Here is a tiny trained network, its code and every weight. The questions are about switching its units off for an input and a class, where a switched-off unit gives its printed mean instead of its output.

import numpy as np


def w(rows, s, z=0):
    codes = np.array(rows[::2]) - 128.0
    scale = np.full(codes.shape[1], s)
    scale[-1] = z or s
    return codes * scale


def f(y):
    return y / 2 * (1 + np.tanh(0.7978845608 * (y + 0.044715 * y**3)))


def log_softmax(a):
    a = a - a.max(-1, keepdims=True)
    return a - np.log(np.exp(a).sum(-1, keepdims=True))


def net(x, mask):
    res = np.array(x, float).reshape(1, 4) / 4 @ E
    y = f(res @ A[0][:, :-1].T + A[0][:, -1])
    res = res + np.where(mask, y, B[0][:, -1]) @ B[0][:, :-1]
    return log_softmax(res[-1] @ U[:, :-1].T + U[:, -1])


A, B = {}, {}
E = w([
[99,79,214,51,132],'x0',
[165,217,191,124,54],'x1',
[250,61,168,160,126],'x2',
[130,131,129,128,133],'x3',
],0.014)
A[0] = w([
[167,178,92,244,164,115],'N0',
[116,109,190,11,146,84],'N1',
[152,67,205,52,146,104],'N2',
[104,56,102,135,183,95],'N3',
[148,191,153,144,106,92],'N4',
[96,152,96,86,159,95],'N5',
[137,140,100,141,127,2],'N6',
[247,71,165,153,149,133],'N7',
[124,220,190,148,104,104],'N8',
[28,207,110,87,156,153],'N9',
[66,175,117,101,128,121],'N10',
[153,173,143,100,112,38],'N11',
[70,62,68,170,218,36],'N12',
[135,183,162,127,125,60],'N13',
[174,177,42,192,126,80],'N14',
[145,180,162,115,48,71],'N15',
],0.014,0.0032)
B[0] = w([
[88,177,60,81,89,224],'N0',
[65,224,24,39,84,211],'N1',
[71,145,59,113,71,209],'N2',
[126,88,189,120,219,201],'N3',
[106,84,165,78,176,178],'N4',
[137,111,139,187,141,175],'N5',
[137,120,108,98,119,136],'N6',
[248,185,185,215,63,255],'N7',
[121,65,170,77,207,202],'N8',
[193,191,141,252,60,254],'N9',
[189,143,156,201,68,202],'N10',
[111,96,154,122,157,155],'N11',
[114,50,166,94,209,235],'N12',
[120,108,167,111,178,160],'N13',
[54,154,46,85,102,221],'N14',
[96,15,170,115,168,195],'N15',
],0.011,0.017)
U = w([
[205,144,190,246,96,252],'0',
[46,159,40,67,115,96],'1',
[103,20,229,105,233,21],'2',
],0.014,0.0025)

Each question gives the input, the list of numbers given to net, and the class t.
The units are the neurons (one row each of A and B). Each row of codes is followed by its name. A weight is (code - 128) times the scale printed after its matrix; where a second scale follows, it is the last column's (A, B and U).
mask holds one flag per neuron, in row order. A switched-off neuron (its flag False) gives its mean, the last column of its row in B, instead of its output. The means were averaged over made-up inputs and are rounded, as every weight is.
A unit's drop is (log p(t) with every unit on - log p(t) with that unit switched off) / (log p(t) with every unit on - log p(t) with every unit switched off).
The circuit of an input: a set's keep is (log p(t) with only the set's units on - log p(t) with every unit switched off) / (log p(t) with every unit on - log p(t) with every unit switched off). Starting from the 12 units with the biggest drops (on a tie, the unit counted first), units are removed one at a time, each time the one whose removal leaves the highest keep (on an exact tie, the one counted first), for as long as the keep stays at least 0.8.
circuit, biggest first: the units of the circuit, biggest drop first
most important unit: the unit with the biggest drop
k most important neurons: the k neurons with the biggest drops, biggest first
drop when u is switched off: that unit's drop, to one decimal
input [-6,-7,-6,-6], class 2: most important unit => N12
input [-8,4,7,-3], class 1: 4 most important neurons => (N14 N0 N9 N10)
input [7,-1,-7,2], class 0: 4 most important neurons => (N9 N10 N14 N0)
input [8,8,-8,4], class 0: 4 most important neurons => (N9 N10 N14 N0)
input [8,7,6,2], class 1: 2 most important neurons => (N1 N2)
input [-6,5,1,4], class 1: 2 most important neurons => (N0 N14)
input [0,7,-8,0], class 0: 2 most important neurons => (N9 N10)
input [-8,2,5,0], class 1: 2 most important neurons => (N14 N0)
input [7,3,5,1], class 1: 3 most important neurons => (N1 N2 N9)
input [7,-1,6,-5], class 1: 4 most important neurons => (N1 N2 N9 N10)
input [-7,8,-2,8], class 2: 2 most important neurons => (N8 N15)
input [-6,8,3,-5], class 2: 2 most important neurons => (N15 N8)
input [-5,6,4,6], class 2: drop when N14 is switched off => 0.0
input [8,-1,4,3], class 1: circuit, biggest first => (N1)
input [2,-6,-8,2], class 0: drop when N9 is switched off => 1.2
input [4,5,-8,6], class 0: drop when N9 is switched off => 2.0
